Here is a tiny trained network, its code and every weight. The questions are about switching its units off for an input and a class, where a switched-off unit gives its printed mean instead of its output.

import numpy as np


def w(rows, s, z=0):
    codes = np.array(rows[::2]) - 128.0
    scale = np.full(codes.shape[1], s)
    scale[-1] = z or s
    return codes * scale


def norm(h):
    return h / np.sqrt((h * h).mean(-1, keepdims=True) + 1e-5)


def f(y):
    return np.maximum(y, 0)


def log_softmax(a):
    a = a - a.max(-1, keepdims=True)
    return a - np.log(np.exp(a).sum(-1, keepdims=True))


def net(x, mask):
    res = np.array(x, float).reshape(1, 6) / 4 @ E
    u = 0
    for l in range(4):
        y = f(norm(res) @ A[l][:, :-1].T + A[l][:, -1])
        res = res + np.where(mask[u : u + 6], y, B[l][:, -1]) @ B[l][:, :-1]
        u += 6
    return log_softmax(norm(res)[-1] @ U[:, :-1].T + U[:, -1])


A, B = {}, {}
E = w([
[103,247,108,131,80],'x0',
[80,141,147,69,230],'x1',
[60,161,156,235,101],'x2',
[159,118,25,37,95],'x3',
[91,148,239,64,153],'x4',
[22,3,195,168,140],'x5',
],0.0041)
A[0] = w([
[87,104,134,27,191,19],'L0N0',
[131,89,140,70,212,3],'L0N1',
[12,225,254,125,154,112],'L0N2',
[93,111,144,18,41,68],'L0N3',
[198,87,169,179,33,149],'L0N4',
[34,141,4,101,45,91],'L0N5',
],0.0058,0.0024)
B[0] = w([
[53,102,153,85,101,170],'L0N0',
[47,90,129,64,89,159],'L0N1',
[109,132,155,164,107,254],'L0N2',
[10,112,41,190,254,162],'L0N3',
[138,81,154,94,167,192],'L0N4',
[55,123,103,175,95,184],'L0N5',
],0.0075,0.0049)
A[1] = w([
[123,168,152,236,166,156],'L1N0',
[143,147,116,55,162,7],'L1N1',
[82,192,254,111,136,132],'L1N2',
[185,182,128,95,23,178],'L1N3',
[145,83,173,61,101,196],'L1N4',
[184,123,103,142,92,93],'L1N5',
],0.0075,0.002)
B[1] = w([
[131,52,144,66,13,217],'L1N0',
[44,137,123,166,111,152],'L1N1',
[109,134,161,86,26,254],'L1N2',
[77,209,97,49,206,183],'L1N3',
[196,8,57,28,253,179],'L1N4',
[241,105,60,27,68,153],'L1N5',
],0.0054,0.0053)
A[2] = w([
[108,152,223,114,125,132],'L2N0',
[129,254,137,104,155,182],'L2N1',
[74,119,99,110,77,199],'L2N2',
[98,187,176,86,154,86],'L2N3',
[170,89,116,138,173,63],'L2N4',
[194,112,41,101,136,249],'L2N5',
],0.0087,0.0019)
B[2] = w([
[105,155,146,74,44,218],'L2N0',
[149,188,149,120,157,197],'L2N1',
[199,127,95,175,235,253],'L2N2',
[190,14,97,199,135,180],'L2N3',
[237,75,254,98,54,153],'L2N4',
[100,122,242,172,181,233],'L2N5',
],0.0061,0.0052)
A[3] = w([
[123,111,217,166,65,191],'L3N0',
[95,151,224,139,39,4],'L3N1',
[80,26,132,161,111,127],'L3N2',
[235,105,196,255,152,103],'L3N3',
[119,68,165,177,103,154],'L3N4',
[178,223,115,105,189,31],'L3N5',
],0.0069,0.0016)
B[3] = w([
[103,217,119,68,107,255],'L3N0',
[85,175,217,100,2,233],'L3N1',
[142,191,118,143,118,249],'L3N2',
[159,101,26,207,74,191],'L3N3',
[191,165,47,121,120,222],'L3N4',
[165,242,204,167,221,189],'L3N5',
],0.0069,0.0049)
U = w([
[152,137,59,189,73,159],'0',
[59,60,143,13,182,104],'1',
[57,183,222,76,23,251],'2',
[169,248,162,123,199,143],'3',
[212,47,153,105,129,55],'4',
[39,131,82,172,171,1],'5',
],0.015,0.0028)

Each question gives the input, the list of numbers given to net, and the class t.
The units are the neurons (one row each of A and B). Each row of codes is followed by its name. A weight is (code - 128) times the scale printed after its matrix; where a second scale follows, it is the last column's (A, B and U).
mask holds one flag per neuron, layer by layer. A switched-off neuron (its flag False) gives its mean, the last column of its row in B, instead of its output. The means were averaged over made-up inputs and are rounded, as every weight is.
A unit's drop is (log p(t) with every unit on - log p(t) with that unit switched off) / (log p(t) with every unit on - log p(t) with every unit switched off).
The circuit of an input: a set's keep is (log p(t) with only the set's units on - log p(t) with every unit switched off) / (log p(t) with every unit on - log p(t) with every unit switched off). Starting from the 12 units with the biggest drops (on a tie, the unit counted first), units are removed one at a time, each time the one whose removal leaves the highest keep (on an exact tie, the one counted first), for as long as the keep stays at least 0.8.
circuit, biggest first: the units of the circuit, biggest drop first
most important unit: the unit with the biggest drop
top k neurons: the k neurons with the biggest drops, biggest first
top k neurons in layer l: the k neurons of layer l with the biggest drops, biggest first
drop when u is switched off: that unit's drop, to one decimal
input [7,-1,8,3,-3,8], class 0: circuit, biggest first => L2N2; L3N4
input [2,-6,0,8,8,1], class 5: circuit, biggest first => L0N3
input [5,-8,5,-5,1,-8], class 3: circuit, biggest first => L1N3; L2N1
input [-5,-7,-3,3,-8,-8], class 3: circuit, biggest first => L1N3; L2N5
input [6,8,8,8,2,-1], class 5: circuit, biggest first => L0N5; L2N2; L3N1; L3N0
input [-2,2,-6,7,-8,-3], class 3: circuit, biggest first => L2N5; L1N0
input [2,-6,5,-3,-2,2], class 0: top 2 neurons in layer 1 => L1N2; L1N3
input [0,7,2,3,6,-1], class 1: top 4 neurons in layer 0 => L0N1; L0N0; L0N3; L0N5
input [-5,-7,2,2,-1,7], class 4: top 2 neurons => L0N4; L1N4
input [-3,-6,-5,7,-6,-2], class 4: top 2 neurons in layer 0 => L0N2; L0N4
input [6,2,-1,1,-8,6], class 0: top 2 neurons => L1N3; L0N3
input [-5,1,0,3,0,1], class 1: top 2 neurons in layer 0 => L0N1; L0N0
input [6,-2,-8,-2,-6,1], class 3: top 2 neurons => L1N3; L0N3
input [-1,4,-3,6,7,-5], class 1: most important unit => L0N0
input [1,1,-3,-8,-7,6], class 0: top 2 neurons in layer 3 => L3N3; L3N4
input [4,-5,-5,-5,-3,-1], class 3: top 2 neurons in layer 1 => L1N3; L1N0
input [-3,-7,-3,-1,7,8], class 4: top 3 neurons in layer 1 => L1N4; L1N3; L1N1
input [0,-6,4,0,5,-7], class 3: drop when L1N3 is switched off => 0.8
input [-2,-2,0,5,-4,5], class 0: drop when L0N0 is switched off => 0.1
input [-6,0,-1,-7,-5,0], class 0: circuit, biggest first => L3N3
input [-2,-7,-3,-2,5,-3], class 4: drop when L1N4 is switched off => 0.3
input [-2,8,8,-4,-8,5], class 0: top 2 neurons in layer 1 => L1N2; L1N3
